Below is a small trained network, with its code and all its weights. Each question gives an input and a target symbol and asks what happens when units are switched off, that is, made to give their printed mean instead of their output.

import numpy as np


def w(rows, s, z=0):
    codes = np.array(rows[::2]) - 128.0
    scale = np.full(codes.shape[1], s)
    scale[-1] = z or s
    return codes * scale


def norm(h):
    return h / np.sqrt((h * h).mean(-1, keepdims=True) + 1e-5)


def f(y):
    return y / 2 * (1 + np.tanh(0.7978845608 * (y + 0.044715 * y**3)))


def softmax(a):
    e = np.exp(a - a.max(-1, keepdims=True))
    return e / e.sum(-1, keepdims=True)


def log_softmax(a):
    a = a - a.max(-1, keepdims=True)
    return a - np.log(np.exp(a).sum(-1, keepdims=True))


def net(x, mask):
    ids = ['ΛΞΠΨαεθτω'.index(c) for c in x.split()]
    T = len(ids)
    res = E[ids] + P[:T]
    u = 0
    for l in range(3):
        r = norm(res)
        for j in range(2):
            rows = slice(2 * j, 2 * j + 2)
            q, k, v = (r @ M[l][rows].T for M in (Q, K, V))
            z = softmax(np.where(np.tri(T) > 0, q @ k.T / 2**0.5, -1e9)) @ v
            o = O[l][rows]
            res = res + np.where(mask[u + j], z, o[:, -1]) @ o[:, :-1]
        u += 2
        y = f(norm(res) @ A[l][:, :-1].T + A[l][:, -1])
        res = res + np.where(mask[u : u + 8], y, B[l][:, -1]) @ B[l][:, :-1]
        u += 8
    return log_softmax(norm(res)[-1] @ U[:, :-1].T + U[:, -1])


Q, K, V, O, A, B = {}, {}, {}, {}, {}, {}
E = w([
[224,104,13,140,109],'Λ',
[158,175,149,32,132],'Ξ',
[114,115,135,103,19],'Π',
[113,165,155,107,72],'Ψ',
[182,119,142,81,153],'α',
[187,158,76,87,133],'ε',
[209,170,144,65,130],'θ',
[79,57,62,18,125],'τ',
[39,126,146,250,225],'ω',
],0.017)
P = w([
[80,105,124,193,68],'0',
[99,104,214,8,38],'1',
[110,123,186,47,74],'2',
[155,155,69,110,98],'3',
[148,145,101,123,142],'4',
[137,173,133,94,204],'5',
[128,190,110,116,199],'6',
[205,165,149,123,144],'7',
],0.012)
Q[0] = w([
[119,53,112,49,176],'L0H0',
[59,105,179,170,169],'L0H0',
[212,213,236,47,125],'L0H1',
[255,216,98,175,73],'L0H1',
],0.0093)
K[0] = w([
[78,88,67,165,150],'L0H0',
[113,163,129,214,2],'L0H0',
[93,109,75,115,243],'L0H1',
[31,246,119,49,167],'L0H1',
],0.0078)
V[0] = w([
[48,111,70,81,121],'L0H0',
[155,125,134,79,118],'L0H0',
[162,248,164,161,98],'L0H1',
[188,79,203,140,95],'L0H1',
],0.012)
O[0] = w([
[107,6,102,107,14,179],'L0H0',
[187,121,117,64,154,254],'L0H0',
[123,115,232,144,128,161],'L0H1',
[170,232,139,136,146,145],'L0H1',
],0.013,0.0057)
A[0] = w([
[38,141,138,227,249,94],'L0N0',
[123,134,110,94,112,3],'L0N1',
[87,62,136,123,113,145],'L0N2',
[102,103,9,64,57,142],'L0N3',
[138,59,214,143,81,124],'L0N4',
[95,162,66,58,191,91],'L0N5',
[182,136,189,95,162,74],'L0N6',
[99,254,125,75,139,99],'L0N7',
],0.011,0.0061)
B[0] = w([
[38,74,124,104,250,145],'L0N0',
[135,143,213,183,2,118],'L0N1',
[158,127,121,111,206,154],'L0N2',
[190,10,162,136,172,254],'L0N3',
[182,125,91,128,199,160],'L0N4',
[234,72,118,175,118,156],'L0N5',
[91,188,42,78,99,192],'L0N6',
[174,125,85,129,175,185],'L0N7',
],0.01,0.009)
Q[1] = w([
[85,132,44,216,23],'L1H0',
[193,45,91,79,254],'L1H0',
[84,151,149,206,211],'L1H1',
[141,133,36,174,109],'L1H1',
],0.009)
K[1] = w([
[156,63,54,21,147],'L1H0',
[97,134,248,125,143],'L1H0',
[137,88,94,113,39],'L1H1',
[180,158,158,101,148],'L1H1',
],0.012)
V[1] = w([
[105,114,60,90,154],'L1H0',
[153,148,149,255,86],'L1H0',
[132,114,90,104,146],'L1H1',
[171,141,159,67,118],'L1H1',
],0.015)
O[1] = w([
[99,153,124,40,161,78],'L1H0',
[123,135,94,247,106,91],'L1H0',
[119,122,100,105,125,165],'L1H1',
[160,105,141,85,80,255],'L1H1',
],0.015,0.007)
A[1] = w([
[218,118,114,9,112,140],'L1N0',
[113,191,20,151,190,3],'L1N1',
[106,157,91,104,92,39],'L1N2',
[146,92,226,128,76,123],'L1N3',
[149,150,99,185,163,69],'L1N4',
[176,217,156,135,54,138],'L1N5',
[113,125,134,104,113,5],'L1N6',
[83,71,100,117,150,88],'L1N7',
],0.013,0.0063)
B[1] = w([
[126,177,240,170,254,253],'L1N0',
[114,196,83,201,200,127],'L1N1',
[132,45,55,82,107,122],'L1N2',
[127,207,153,214,208,142],'L1N3',
[192,60,62,33,101,130],'L1N4',
[135,238,86,220,118,151],'L1N5',
[101,151,87,81,10,122],'L1N6',
[139,241,138,138,167,134],'L1N7',
],0.0074,0.021)
Q[2] = w([
[179,142,90,70,162],'L2H0',
[174,123,170,129,252],'L2H0',
[146,133,139,179,153],'L2H1',
[217,99,164,130,157],'L2H1',
],0.019)
K[2] = w([
[113,158,152,181,144],'L2H0',
[117,124,84,233,44],'L2H0',
[131,98,104,102,165],'L2H1',
[127,124,117,145,251],'L2H1',
],0.017)
V[2] = w([
[77,178,249,122,99],'L2H0',
[167,107,163,219,122],'L2H0',
[182,125,136,90,72],'L2H1',
[38,103,172,130,108],'L2H1',
],0.02)
O[2] = w([
[190,21,208,252,212,75],'L2H0',
[4,114,251,99,96,254],'L2H0',
[230,73,164,94,69,121],'L2H1',
[53,48,89,113,215,16],'L2H1',
],0.013,0.0086)
A[2] = w([
[86,197,133,65,130,90],'L2N0',
[184,74,82,167,189,102],'L2N1',
[188,108,19,90,125,21],'L2N2',
[92,155,147,121,161,136],'L2N3',
[142,100,181,149,143,2],'L2N4',
[104,99,47,83,154,50],'L2N5',
[123,154,9,35,104,44],'L2N6',
[102,97,191,210,166,90],'L2N7',
],0.016,0.0071)
B[2] = w([
[138,121,114,195,170,253],'L2N0',
[84,107,135,88,146,185],'L2N1',
[145,124,159,252,116,176],'L2N2',
[127,162,97,154,133,209],'L2N3',
[136,172,143,159,156,152],'L2N4',
[130,86,102,154,144,152],'L2N5',
[180,94,81,217,121,211],'L2N6',
[172,119,66,196,118,253],'L2N7',
],0.018,0.005)
U = w([
[118,114,185,205,162,84],'Λ',
[148,107,6,133,123,98],'Ξ',
[95,189,49,69,119,101],'Π',
[6,128,46,145,230,195],'Ψ',
[152,246,137,120,133,127],'α',
[33,133,180,71,143,90],'ε',
[48,122,118,148,65,172],'θ',
[130,2,109,44,115,253],'τ',
[106,121,110,56,166,38],'ω',
],0.0078,0.0038)

Each question gives the input, a string of symbols that net reads in full, and the target symbol t.
The units are the heads (2 rows each of Q, K, V and O) and the neurons (one row each of A and B). Each row of codes is followed by its name. A weight is (code - 128) times the scale printed after its matrix; where a second scale follows, it is the last column's (O, A, B and U).
mask holds one flag per unit, layer by layer, with each layer's heads first. A switched-off unit (its flag False) gives its mean, the last column of its rows in O or B, instead of its output. The means were averaged over made-up inputs and are rounded, as every weight is.
A unit's drop is (log p(t) with every unit on - log p(t) with that unit switched off) / (log p(t) with every unit on - log p(t) with every unit switched off).
The circuit of an input: a set's keep is (log p(t) with only the set's units on - log p(t) with every unit switched off) / (log p(t) with every unit on - log p(t) with every unit switched off). Starting from the 12 units with the biggest drops (on a tie, the unit counted first), units are removed one at a time, each time the one whose removal leaves the highest keep (on an exact tie, the one counted first), for as long as the keep stays at least 0.8.
circuit, biggest first: the units of the circuit, biggest drop first
most important unit: the unit with the biggest drop
top k neurons: the k neurons with the biggest drops, biggest first
k most important neurons of layer l: the k neurons of layer l with the biggest drops, biggest first
which heads matter: for each layer, one digit per head in row order, 1 if its drop is at least 0.15 and else 0, layers parted by /
input Ψ θ τ Ψ Ξ ω Ψ Π, target θ: circuit, biggest first -> (L1H0, L0H1, L0H0, L2H0)
input τ Π Π, target Ξ: 2 most important neurons of layer 2 -> (L2N6, L2N2)
input ε θ τ α ε, target τ: most important unit -> L0H1
input τ α Ψ, target Ξ: which heads matter -> 01 / 00 / 10
input Ψ Ξ τ Ξ α Λ τ α, target τ: 2 most important neurons of layer 1 -> (L1N0, L1N5)
input ω Ψ Ψ Π τ τ θ, target τ: circuit, biggest first -> (L0H1, L0H0)
input τ θ Ψ ω θ θ τ, target Ξ: circuit, biggest first -> (L2H0, L0H0, L2N6)
input ω θ τ Λ ω, target Ψ: circuit, biggest first -> (L0N0, L1N0)
input Ξ Ξ Ψ Π Π, target τ: circuit, biggest first -> (L1H0, L2H1)
input ε α τ τ ε, target τ: which heads matter -> 01 / 10 / 00
input θ θ τ, target Λ: circuit, biggest first -> (L0H1, L2H0)
input τ τ Ψ, target Ξ: circuit, biggest first -> (L0H1, L2N6)
input Ψ τ Ψ τ θ, target θ: 2 most important neurons of layer 0 -> (L0N3, L0N4)
input Π θ Ψ θ θ τ τ Ξ, target τ: circuit, biggest first -> (L0H1, L0N3)
input θ ω ε τ ω ε, target Ψ: circuit, biggest first -> (L2H1)
input Π θ ε θ ω, target ε: which heads matter -> 00 / 10 / 10
input Ξ Ψ θ Ψ Ψ α, target τ: circuit, biggest first -> (L1H0, L2H1)
input τ θ α α, target Ξ: top 2 neurons -> (L2N6, L2N2)
input τ Π θ θ τ, target Ξ: circuit, biggest first -> (L2H0, L0H1, L2N6)
input θ ω τ θ ω τ α, target Ψ: top neuron -> (L0N0)
input θ θ Ξ τ Π τ Ψ, target τ: which heads matter -> 01 / 00 / 00
input τ Π α Ψ τ Ξ, target τ: top 2 neurons -> (L0N3, L1N5)
